Below are the code and all the weights of a small trained network. Each question names an input and a class and asks about switching units off, where a switched-off unit gives its printed mean instead of its output.

import numpy as np


def w(rows, s, z=0):
    codes = np.array(rows[::2]) - 128.0
    scale = np.full(codes.shape[1], s)
    scale[-1] = z or s
    return codes * scale


def f(y):
    return y / 2 * (1 + np.tanh(0.7978845608 * (y + 0.044715 * y**3)))


def log_softmax(a):
    a = a - a.max(-1, keepdims=True)
    return a - np.log(np.exp(a).sum(-1, keepdims=True))


def net(x, mask):
    res = np.array(x, float).reshape(1, 5) / 4 @ E
    y = f(res @ A[0][:, :-1].T + A[0][:, -1])
    res = res + np.where(mask, y, B[0][:, -1]) @ B[0][:, :-1]
    return log_softmax(res[-1] @ U[:, :-1].T + U[:, -1])


A, B = {}, {}
E = w([
[94,172,216],'x0',
[141,196,156],'x1',
[2,137,147],'x2',
[78,219,25],'x3',
[108,202,130],'x4',
],0.009)
A[0] = w([
[6,154,118,126],'neuron 0',
[202,70,219,144],'neuron 1',
[128,91,125,114],'neuron 2',
[95,46,207,159],'neuron 3',
[103,203,91,160],'neuron 4',
[179,101,135,151],'neuron 5',
[70,153,164,173],'neuron 6',
[135,201,207,86],'neuron 7',
[44,134,118,255],'neuron 8',
[228,159,201,100],'neuron 9',
[173,63,85,94],'neuron 10',
[112,61,135,125],'neuron 11',
[157,50,138,241],'neuron 12',
],0.013,0.0074)
B[0] = w([
[86,138,236,218],'neuron 0',
[56,135,160,248],'neuron 1',
[162,136,56,142],'neuron 2',
[38,152,94,232],'neuron 3',
[71,154,172,207],'neuron 4',
[103,70,176,175],'neuron 5',
[40,142,179,193],'neuron 6',
[170,132,94,181],'neuron 7',
[93,56,165,236],'neuron 8',
[126,195,209,197],'neuron 9',
[189,73,167,178],'neuron 10',
[102,165,20,171],'neuron 11',
[2,44,103,240],'neuron 12',
],0.0081,0.011)
U = w([
[158,133,124,44],'0',
[116,97,174,78],'1',
[89,153,234,131],'2',
[118,124,106,163],'3',
[175,145,124,6],'4',
[132,31,78,165],'5',
[67,161,43,104],'6',
[180,255,161,154],'7',
],0.011,0.018)

Each question gives the input, the list of numbers given to net, and the class t.
The units are the neurons (one row each of A and B). Each row of codes is followed by its name. A weight is (code - 128) times the scale printed after its matrix; where a second scale follows, it is the last column's (A, B and U).
mask holds one flag per neuron, in row order. A switched-off neuron (its flag False) gives its mean, the last column of its row in B, instead of its output. The means were averaged over made-up inputs and are rounded, as every weight is.
A unit's drop is (log p(t) with every unit on - log p(t) with that unit switched off) / (log p(t) with every unit on - log p(t) with every unit switched off).
The circuit of an input: a set's keep is (log p(t) with only the set's units on - log p(t) with every unit switched off) / (log p(t) with every unit on - log p(t) with every unit switched off). Starting from the 12 units with the biggest drops (on a tie, the unit counted first), units are removed one at a time, each time the one whose removal leaves the highest keep (on an exact tie, the one counted first), for as long as the keep stays at least 0.8.
units of the circuit, in order: the units of the circuit, biggest drop first
top k neurons: the k neurons with the biggest drops, biggest first
drop of u: that unit's drop, to one decimal
input [1,-7,0,-7,-3], class 5: units of the circuit, in order	(neuron 12)
input [0,-2,8,-8,-6], class 6: top 2 neurons	(neuron 3; neuron 11)
input [0,-8,-2,2,6], class 5: units of the circuit, in order	(neuron 9; neuron 1)
input [4,-8,4,-3,-5], class 6: units of the circuit, in order	(neuron 3; neuron 11)
input [-5,2,0,-7,0], class 5: units of the circuit, in order	(neuron 0; neuron 12)
input [-2,0,-4,3,4], class 7: units of the circuit, in order	(neuron 12; neuron 8)
input [2,1,-4,7,-1], class 7: units of the circuit, in order	(neuron 12; neuron 1)
input [-2,1,2,-3,0], class 5: units of the circuit, in order	(neuron 0; neuron 9)
input [-7,8,8,-4,-7], class 5: units of the circuit, in order	(neuron 9; neuron 4)
input [5,-5,-2,-2,-5], class 5: units of the circuit, in order	(neuron 0; neuron 12)
input [1,-4,-5,8,3], class 7: top 2 neurons	(neuron 12; neuron 3)
input [3,1,-1,0,4], class 7: top 2 neurons	(neuron 12; neuron 1)
input [1,-7,5,-8,-2], class 6: top 2 neurons	(neuron 3; neuron 11)
input [1,-6,1,8,-4], class 2: units of the circuit, in order	(neuron 0)
input [6,0,-8,6,-7], class 7: top 2 neurons	(neuron 8; neuron 12)
input [7,5,-3,1,8], class 7: drop of neuron 7	0.3
input [-3,-1,3,8,-1], class 2: drop of neuron 0	0.2
input [-8,-1,8,7,2], class 2: drop of neuron 0	0.1
